Here is a tiny trained network, its code and every weight. The questions are about switching its units off for an input and a class, where a switched-off unit gives its printed mean instead of its output.

import numpy as np


def w(rows, s, z=0):
    codes = np.array(rows[::2]) - 128.0
    scale = np.full(codes.shape[1], s)
    scale[-1] = z or s
    return codes * scale


def norm(h):
    return h / np.sqrt((h * h).mean(-1, keepdims=True) + 1e-5)


def f(y):
    return y / 2 * (1 + np.tanh(0.7978845608 * (y + 0.044715 * y**3)))


def log_softmax(a):
    a = a - a.max(-1, keepdims=True)
    return a - np.log(np.exp(a).sum(-1, keepdims=True))


def net(x, mask):
    res = np.array(x, float).reshape(1, 4) / 4 @ E
    u = 0
    for l in range(2):
        y = f(norm(res) @ A[l][:, :-1].T + A[l][:, -1])
        res = res + np.where(mask[u : u + 6], y, B[l][:, -1]) @ B[l][:, :-1]
        u += 6
    return log_softmax(norm(res)[-1] @ U[:, :-1].T + U[:, -1])


A, B = {}, {}
E = w([
[152,186,247,111,48,4,9],'x0',
[38,57,148,115,13,193,117],'x1',
[76,54,128,145,200,74,148],'x2',
[160,114,21,16,46,39,194],'x3',
],0.0039)
A[0] = w([
[171,19,138,180,143,68,100,170],'L0N1',
[106,128,53,58,85,85,135,8],'L0N2',
[183,191,103,68,95,237,47,74],'L0N3',
[131,53,111,158,1,197,84,100],'L0N4',
[203,189,169,130,55,199,194,105],'L0N5',
[52,41,146,168,176,44,175,4],'L0N6',
],0.0068,0.0021)
B[0] = w([
[126,107,114,132,123,112,44,191],'L0N1',
[74,211,178,79,212,121,132,218],'L0N2',
[29,115,114,113,184,41,75,191],'L0N3',
[146,113,127,188,49,96,194,253],'L0N4',
[92,68,48,172,254,40,74,186],'L0N5',
[32,146,39,161,129,36,89,200],'L0N6',
],0.0083,0.003)
A[1] = w([
[255,183,97,197,197,68,149,150],'L1N1',
[134,113,134,14,138,93,138,176],'L1N2',
[191,105,207,111,106,76,60,254],'L1N3',
[88,140,187,233,152,177,95,105],'L1N4',
[129,59,66,128,190,201,173,158],'L1N5',
[132,130,86,20,87,86,179,99],'L1N6',
],0.0077,0.0033)
B[1] = w([
[79,88,135,160,8,103,187,228],'L1N1',
[91,155,160,148,186,195,128,199],'L1N2',
[149,80,73,119,147,228,105,255],'L1N3',
[167,187,159,64,192,49,231,185],'L1N4',
[170,119,165,102,96,167,2,219],'L1N5',
[200,117,205,168,173,87,159,204],'L1N6',
],0.01,0.0052)
U = w([
[178,179,239,87,233,111,206,202],'0',
[197,58,148,115,114,222,18,163],'1',
[73,107,77,155,153,40,82,216],'2',
[126,68,139,209,9,113,229,143],'3',
[103,108,97,135,142,142,149,119],'4',
[100,206,90,77,126,180,157,7],'5',
[122,230,91,58,112,161,123,3],'6',
],0.011,0.0053)

Each question gives the input, the list of numbers given to net, and the class t.
The units are the neurons (one row each of A and B). Each row of codes is followed by its name. A weight is (code - 128) times the scale printed after its matrix; where a second scale follows, it is the last column's (A, B and U).
mask holds one flag per neuron, layer by layer. A switched-off neuron (its flag False) gives its mean, the last column of its row in B, instead of its output. The means were averaged over made-up inputs and are rounded, as every weight is.
A unit's drop is (log p(t) with every unit on - log p(t) with that unit switched off) / (log p(t) with every unit on - log p(t) with every unit switched off).
The circuit of an input: a set's keep is (log p(t) with only the set's units on - log p(t) with every unit switched off) / (log p(t) with every unit on - log p(t) with every unit switched off). Starting from all 12 units, units are removed one at a time, each time the one whose removal leaves the highest keep (on an exact tie, the one counted first), for as long as the keep stays at least 0.8.
circuit, biggest first: the units of the circuit, biggest drop first
unit that matters most: the unit with the biggest drop
k most important neurons: the k neurons with the biggest drops, biggest first
k most important neurons of layer l: the k neurons of layer l with the biggest drops, biggest first
input [6,7,-8,-2], class 2: 2 most important neurons of layer 1 : (L1N1 L1N5)
input [6,-6,2,4], class 1: circuit, biggest first : (L1N3)
input [5,8,1,-4], class 3: 2 most important neurons of layer 1 : (L1N5 L1N4)
input [3,5,-8,-4], class 2: 3 most important neurons : (L0N3 L0N5 L1N1)
input [-8,4,-7,-8], class 0: 2 most important neurons : (L1N4 L1N3)
input [-4,8,4,-5], class 3: 2 most important neurons of layer 0 : (L0N4 L0N2)
input [-2,4,-2,-3], class 3: 2 most important neurons : (L0N4 L0N2)
input [6,-4,-2,-4], class 1: 2 most important neurons : (L1N3 L0N4)
input [4,-7,5,0], class 3: 2 most important neurons of layer 1 : (L1N1 L1N5)
input [5,7,-3,-6], class 3: 3 most important neurons : (L0N4 L0N2 L1N5)
input [1,4,-4,-3], class 2: 4 most important neurons : (L0N3 L0N5 L1N1 L1N6)
input [-2,1,-8,6], class 2: 3 most important neurons : (L0N5 L0N3 L1N4)
input [7,-4,-2,-5], class 1: 2 most important neurons : (L1N3 L0N2)
input [3,-1,-6,0], class 2: unit that matters most : L0N3
input [-8,-6,8,7], class 1: 4 most important neurons : (L1N5 L1N4 L0N4 L0N3)
input [7,4,-1,7], class 0: 2 most important neurons : (L1N6 L0N2)
input [1,0,6,6], class 0: 2 most important neurons : (L0N2 L0N5)
input [5,8,-3,-3], class 3: 2 most important neurons : (L0N4 L1N5)
input [0,-8,6,-7], class 3: 3 most important neurons of layer 1 : (L1N1 L1N2 L1N6)
input [8,6,6,-1], class 1: unit that matters most : L1N3
input [-6,1,-8,3], class 2: 2 most important neurons of layer 0 : (L0N5 L0N3)
input [3,-4,2,5], class 0: 3 most important neurons of layer 1 : (L1N6 L1N5 L1N2)
input [-7,8,-8,-5], class 2: 2 most important neurons of layer 0 : (L0N5 L0N3)
input [1,-8,-4,6], class 3: 2 most important neurons of layer 1 : (L1N1 L1N4)
